Below is a small trained network, with its code and all its weights. Each question gives an input and a class and asks what happens when units are switched off, that is, made to give their printed mean instead of their output.

import numpy as np


def w(rows, s, z=0):
    codes = np.array(rows[::2]) - 128.0
    scale = np.full(codes.shape[1], s)
    scale[-1] = z or s
    return codes * scale


def norm(h):
    return h / np.sqrt((h * h).mean(-1, keepdims=True) + 1e-5)


def f(y):
    return np.maximum(y, 0)


def log_softmax(a):
    a = a - a.max(-1, keepdims=True)
    return a - np.log(np.exp(a).sum(-1, keepdims=True))


def net(x, mask):
    res = np.array(x, float).reshape(1, 7) / 4 @ E
    u = 0
    for l in range(2):
        y = f(norm(res) @ A[l][:, :-1].T + A[l][:, -1])
        res = res + np.where(mask[u : u + 4], y, B[l][:, -1]) @ B[l][:, :-1]
        u += 4
    return log_softmax(norm(res)[-1] @ U[:, :-1].T + U[:, -1])


A, B = {}, {}
E = w([
[126,128,128,126,124,128,125,126,129,128,128,126],'x0',
[128,126,129,129,129,128,128,130,121,127,127,128],'x1',
[138,106,115,194,114,115,98,157,154,122,19,131],'x2',
[132,132,127,130,129,128,133,132,137,127,129,132],'x3',
[89,102,125,117,71,146,161,134,161,1,120,202],'x4',
[128,123,126,129,121,129,125,128,133,127,128,127],'x5',
[177,118,88,144,115,15,119,138,125,113,145,119],'x6',
],0.0076)
A[0] = w([
[111,118,139,150,117,175,118,141,121,122,55,142,35],'0.n0',
[123,119,129,166,127,122,118,143,128,103,21,139,2],'0.n1',
[122,129,139,156,136,182,119,152,126,169,60,130,62],'0.n2',
[137,114,123,173,126,117,106,139,142,163,6,133,61],'0.n3',
],0.019,0.0046)
B[0] = w([
[105,170,137,82,187,137,159,79,199,2,98,102,201],'0.n0',
[155,51,68,158,30,144,73,69,215,144,75,175,223],'0.n1',
[146,144,121,130,175,126,180,81,130,220,149,123,204],'0.n2',
[116,183,175,128,165,119,145,207,24,132,178,90,248],'0.n3',
],0.0093,0.016)
A[1] = w([
[129,99,129,104,161,108,112,104,128,239,157,132,122],'1.n0',
[67,129,159,99,138,252,123,115,140,100,101,130,83],'1.n1',
[85,114,153,126,115,239,127,114,111,231,121,152,5],'1.n2',
[89,96,137,108,108,124,131,140,147,60,134,173,121],'1.n3',
],0.018,0.0026)
B[1] = w([
[150,62,78,182,31,126,82,136,179,62,60,177,233],'1.n0',
[56,61,201,134,35,165,19,245,69,241,150,173,252],'1.n1',
[42,182,182,44,203,196,167,31,254,37,73,117,203],'1.n2',
[165,165,104,86,214,88,190,98,72,138,192,98,233],'1.n3',
],0.0057,0.014)
U = w([
[68,96,152,93,99,217,94,64,240,102,55,170,186],'0',
[217,58,31,183,37,57,83,124,152,73,100,156,165],'1',
[126,213,172,139,255,161,214,100,130,190,109,63,8],'2',
[181,165,134,206,125,76,94,222,17,199,114,71,121],'3',
[60,101,200,63,119,166,107,215,40,190,214,167,74],'4',
[166,138,83,55,178,60,208,91,67,82,221,147,176],'5',
],0.0085,0.0013)

Each question gives the input, the list of numbers given to net, and the class t.
The units are the neurons (one row each of A and B). Each row of codes is followed by its name. A weight is (code - 128) times the scale printed after its matrix; where a second scale follows, it is the last column's (A, B and U).
mask holds one flag per neuron, layer by layer. A switched-off neuron (its flag False) gives its mean, the last column of its row in B, instead of its output. The means were averaged over made-up inputs and are rounded, as every weight is.
A unit's drop is (log p(t) with every unit on - log p(t) with that unit switched off) / (log p(t) with every unit on - log p(t) with every unit switched off).
The circuit of an input: a set's keep is (log p(t) with only the set's units on - log p(t) with every unit switched off) / (log p(t) with every unit on - log p(t) with every unit switched off). Starting from all 8 units, units are removed one at a time, each time the one whose removal leaves the highest keep (on an exact tie, the one counted first), for as long as the keep stays at least 0.8.
units of the circuit, in order: the units of the circuit, biggest drop first
most important unit: the unit with the biggest drop
top k neurons: the k neurons with the biggest drops, biggest first
k most important neurons of layer l: the k neurons of layer l with the biggest drops, biggest first
input [7,-1,-4,4,-8,4,-8], class 0: units of the circuit, in order : [1.n0]
input [-1,-5,-1,-3,4,-1,5], class 5: top 4 neurons : [0.n2, 0.n1, 0.n3, 1.n1]
input [3,4,-8,-4,-5,-2,-5], class 0: top 3 neurons : [0.n3, 0.n0, 1.n2]
input [-8,-6,4,-2,-1,4,-3], class 2: top 3 neurons : [0.n2, 0.n3, 0.n0]
input [-5,7,-8,0,-6,5,5], class 1: top 3 neurons : [0.n3, 1.n0, 0.n0]
input [-6,3,4,0,-4,1,0], class 2: top 4 neurons : [0.n3, 0.n2, 1.n1, 1.n2]
input [4,7,6,3,5,-2,3], class 1: 2 most important neurons of layer 0 : [0.n1, 0.n3]
input [4,-2,-2,7,0,6,3], class 1: top 2 neurons : [0.n3, 0.n0]
input [6,0,-2,-3,-3,-4,-7], class 0: top 2 neurons : [0.n3, 1.n0]
input [-7,0,2,4,0,3,3], class 3: top 2 neurons : [0.n3, 0.n2]
input [-6,5,5,6,-3,-4,-4], class 2: 2 most important neurons of layer 0 : [0.n2, 0.n3]
input [5,3,8,5,-4,5,-8], class 2: 3 most important neurons of layer 0 : [0.n2, 0.n3, 0.n0]
input [0,-1,-4,-6,-2,-3,-3], class 0: top 3 neurons : [0.n0, 0.n3, 1.n2]
input [-3,5,-4,3,-2,7,-1], class 0: top 3 neurons : [0.n3, 0.n0, 1.n2]
input [7,3,-7,8,0,-6,-5], class 0: units of the circuit, in order : [1.n2]
input [8,5,5,-3,8,-1,1], class 1: 2 most important neurons of layer 0 : [0.n1, 0.n2]
input [-7,-1,6,-3,-2,-1,0], class 2: top 4 neurons : [0.n3, 0.n2, 1.n1, 0.n0]
input [5,-5,0,-5,-5,-5,2], class 1: 2 most important neurons of layer 1 : [1.n0, 1.n1]
input [8,-7,4,-7,-1,-2,2], class 3: top 2 neurons : [0.n3, 0.n1]
input [3,-1,-2,3,4,1,3], class 5: most important unit : 0.n2
input [8,7,7,-5,-1,8,2], class 3: 3 most important neurons of layer 0 : [0.n3, 0.n1, 0.n0]
input [0,-3,-1,-4,8,-8,7], class 5: top 2 neurons : [0.n1, 1.n3]
input [-2,5,1,-5,4,2,1], class 1: top 2 neurons : [1.n2, 0.n3]
input [-8,-7,2,0,4,6,1], class 1: top 2 neurons : [0.n1, 1.n2]
input [-4,-5,8,-8,0,-5,4], class 3: 2 most important neurons of layer 1 : [1.n0, 1.n2]
input [2,5,-3,8,2,-6,-7], class 4: 2 most important neurons of layer 1 : [1.n1, 1.n0]
input [3,-7,7,-6,-6,-4,-1], class 2: 3 most important neurons of layer 0 : [0.n3, 0.n2, 0.n1]
input [7,2,-6,0,-8,-7,-5], class 0: most important unit : 0.n3
input [-4,1,-3,-6,-4,0,4], class 1: 2 most important neurons of layer 0 : [0.n3, 0.n0]
input [-8,4,7,6,-5,0,-5], class 2: 2 most important neurons of layer 0 : [0.n3, 0.n2]
